Here is a tiny trained network, its code and every weight. The questions are about switching its units off for an input and a class, where a switched-off unit gives its printed mean instead of its output.

import numpy as np


def w(rows, s, z=0):
    codes = np.array(rows[::2]) - 128.0
    scale = np.full(codes.shape[1], s)
    scale[-1] = z or s
    return codes * scale


def norm(h):
    return h / np.sqrt((h * h).mean(-1, keepdims=True) + 1e-5)


def f(y):
    return y / 2 * (1 + np.tanh(0.7978845608 * (y + 0.044715 * y**3)))


def log_softmax(a):
    a = a - a.max(-1, keepdims=True)
    return a - np.log(np.exp(a).sum(-1, keepdims=True))


def net(x, mask):
    res = np.array(x, float).reshape(1, 8) / 4 @ E
    u = 0
    for l in range(3):
        y = f(norm(res) @ A[l][:, :-1].T + A[l][:, -1])
        res = res + np.where(mask[u : u + 5], y, B[l][:, -1]) @ B[l][:, :-1]
        u += 5
    return log_softmax(norm(res)[-1] @ U[:, :-1].T + U[:, -1])


A, B = {}, {}
E = w([
[153,118,132,120,122,128],'x0',
[107,128,129,140,131,132],'x1',
[78,23,205,77,220,85],'x2',
[181,75,106,246,183,36],'x3',
[68,130,137,165,129,143],'x4',
[71,150,119,149,140,131],'x5',
[134,171,202,131,36,2],'x6',
[168,93,163,130,106,151],'x7',
],0.0066)
A[0] = w([
[58,106,58,88,136,162,21],'0.n0',
[90,144,163,191,171,172,112],'0.n1',
[226,151,88,209,212,164,101],'0.n2',
[126,88,148,78,184,152,6],'0.n3',
[48,44,221,3,145,11,51],'0.n4',
],0.0053,0.0013)
B[0] = w([
[137,1,117,78,108,150,143],'0.n0',
[220,163,151,152,155,145,137],'0.n1',
[77,119,85,163,142,76,193],'0.n2',
[54,40,198,112,206,184,141],'0.n3',
[107,66,80,103,83,120,253],'0.n4',
],0.0091,0.0035)
A[1] = w([
[213,125,81,194,99,140,223],'1.n0',
[69,150,131,128,104,128,97],'1.n1',
[173,86,2,91,112,177,2],'1.n2',
[156,128,162,133,195,112,111],'1.n3',
[208,53,70,161,171,135,84],'1.n4',
],0.0086,0.0014)
B[1] = w([
[2,133,141,164,106,102,253],'1.n0',
[146,74,201,61,138,68,154],'1.n1',
[90,88,117,165,123,187,225],'1.n2',
[169,29,72,149,175,102,137],'1.n3',
[85,248,124,147,195,150,241],'1.n4',
],0.008,0.0035)
A[2] = w([
[166,197,128,155,117,104,146],'2.n0',
[125,245,177,116,63,157,118],'2.n1',
[79,86,139,92,254,143,1],'2.n2',
[114,92,178,151,196,31,58],'2.n3',
[60,204,114,132,126,247,50],'2.n4',
],0.009,0.0024)
B[2] = w([
[91,182,229,207,188,182,172],'2.n0',
[182,162,143,69,169,129,237],'2.n1',
[163,165,207,136,166,140,221],'2.n2',
[252,94,65,119,59,151,214],'2.n3',
[167,90,36,110,67,135,253],'2.n4',
],0.012,0.0049)
U = w([
[193,72,44,110,49,158,254],'0',
[93,85,185,36,185,224,60],'1',
[139,248,179,34,109,144,159],'2',
[67,74,185,19,56,71,80],'3',
[35,162,67,193,152,134,124],'4',
[193,94,152,161,233,136,64],'5',
[112,210,187,205,80,51,71],'6',
],0.016,0.0043)

Each question gives the input, the list of numbers given to net, and the class t.
The units are the neurons (one row each of A and B). Each row of codes is followed by its name. A weight is (code - 128) times the scale printed after its matrix; where a second scale follows, it is the last column's (A, B and U).
mask holds one flag per neuron, layer by layer. A switched-off neuron (its flag False) gives its mean, the last column of its row in B, instead of its output. The means were averaged over made-up inputs and are rounded, as every weight is.
A unit's drop is (log p(t) with every unit on - log p(t) with that unit switched off) / (log p(t) with every unit on - log p(t) with every unit switched off).
The circuit of an input: a set's keep is (log p(t) with only the set's units on - log p(t) with every unit switched off) / (log p(t) with every unit on - log p(t) with every unit switched off). Starting from the 12 units with the biggest drops (on a tie, the unit counted first), units are removed one at a time, each time the one whose removal leaves the highest keep (on an exact tie, the one counted first), for as long as the keep stays at least 0.8.
units of the circuit, in order: the units of the circuit, biggest drop first
k most important neurons: the k neurons with the biggest drops, biggest first
top k neurons in layer l: the k neurons of layer l with the biggest drops, biggest first
drop of u: that unit's drop, to one decimal
input [-1,2,-4,-7,-7,6,0,2], class 0: units of the circuit, in order : (2.n4)
input [-3,-5,1,8,-5,6,2,-8], class 0: 3 most important neurons : (2.n3; 1.n3; 2.n2)
input [-6,5,1,-4,2,0,3,-4], class 3: top 2 neurons in layer 1 : (1.n4; 1.n1)
input [3,-1,0,7,-8,7,-8,-6], class 4: 3 most important neurons : (1.n4; 2.n1; 1.n1)
input [3,-5,-8,2,-5,-8,6,-1], class 6: top 2 neurons in layer 1 : (1.n0; 1.n4)
input [4,-8,1,-2,1,-5,-2,3], class 1: 2 most important neurons : (0.n3; 2.n3)
input [8,-5,1,1,-4,-1,-2,0], class 5: top 2 neurons in layer 0 : (0.n3; 0.n4)
input [6,4,-1,-7,-4,4,-8,8], class 0: 2 most important neurons : (2.n4; 2.n0)
input [6,-5,0,-7,0,5,-3,-1], class 0: 2 most important neurons : (2.n4; 2.n0)
input [8,6,-3,0,5,-4,4,-1], class 2: top 2 neurons in layer 0 : (0.n2; 0.n4)
input [0,4,0,5,-6,4,-5,-5], class 4: 2 most important neurons : (1.n4; 2.n1)
input [-5,-4,4,-7,2,-7,1,1], class 3: top 2 neurons in layer 2 : (2.n0; 2.n1)
input [-6,5,6,8,4,7,6,-7], class 0: drop of 2.n3 : 0.7
input [4,8,2,5,1,-2,2,-5], class 0: units of the circuit, in order : (2.n3)
input [7,6,-5,2,-1,-7,-3,8], class 4: drop of 1.n0 : 0.2
input [8,-3,3,-6,2,7,2,-1], class 3: drop of 2.n0 : 0.1
input [4,6,-6,4,-7,4,-5,-8], class 4: drop of 0.n3 : 0.0
input [0,-6,-1,-6,-1,5,-7,3], class 0: top 2 neurons in layer 2 : (2.n4; 2.n0)
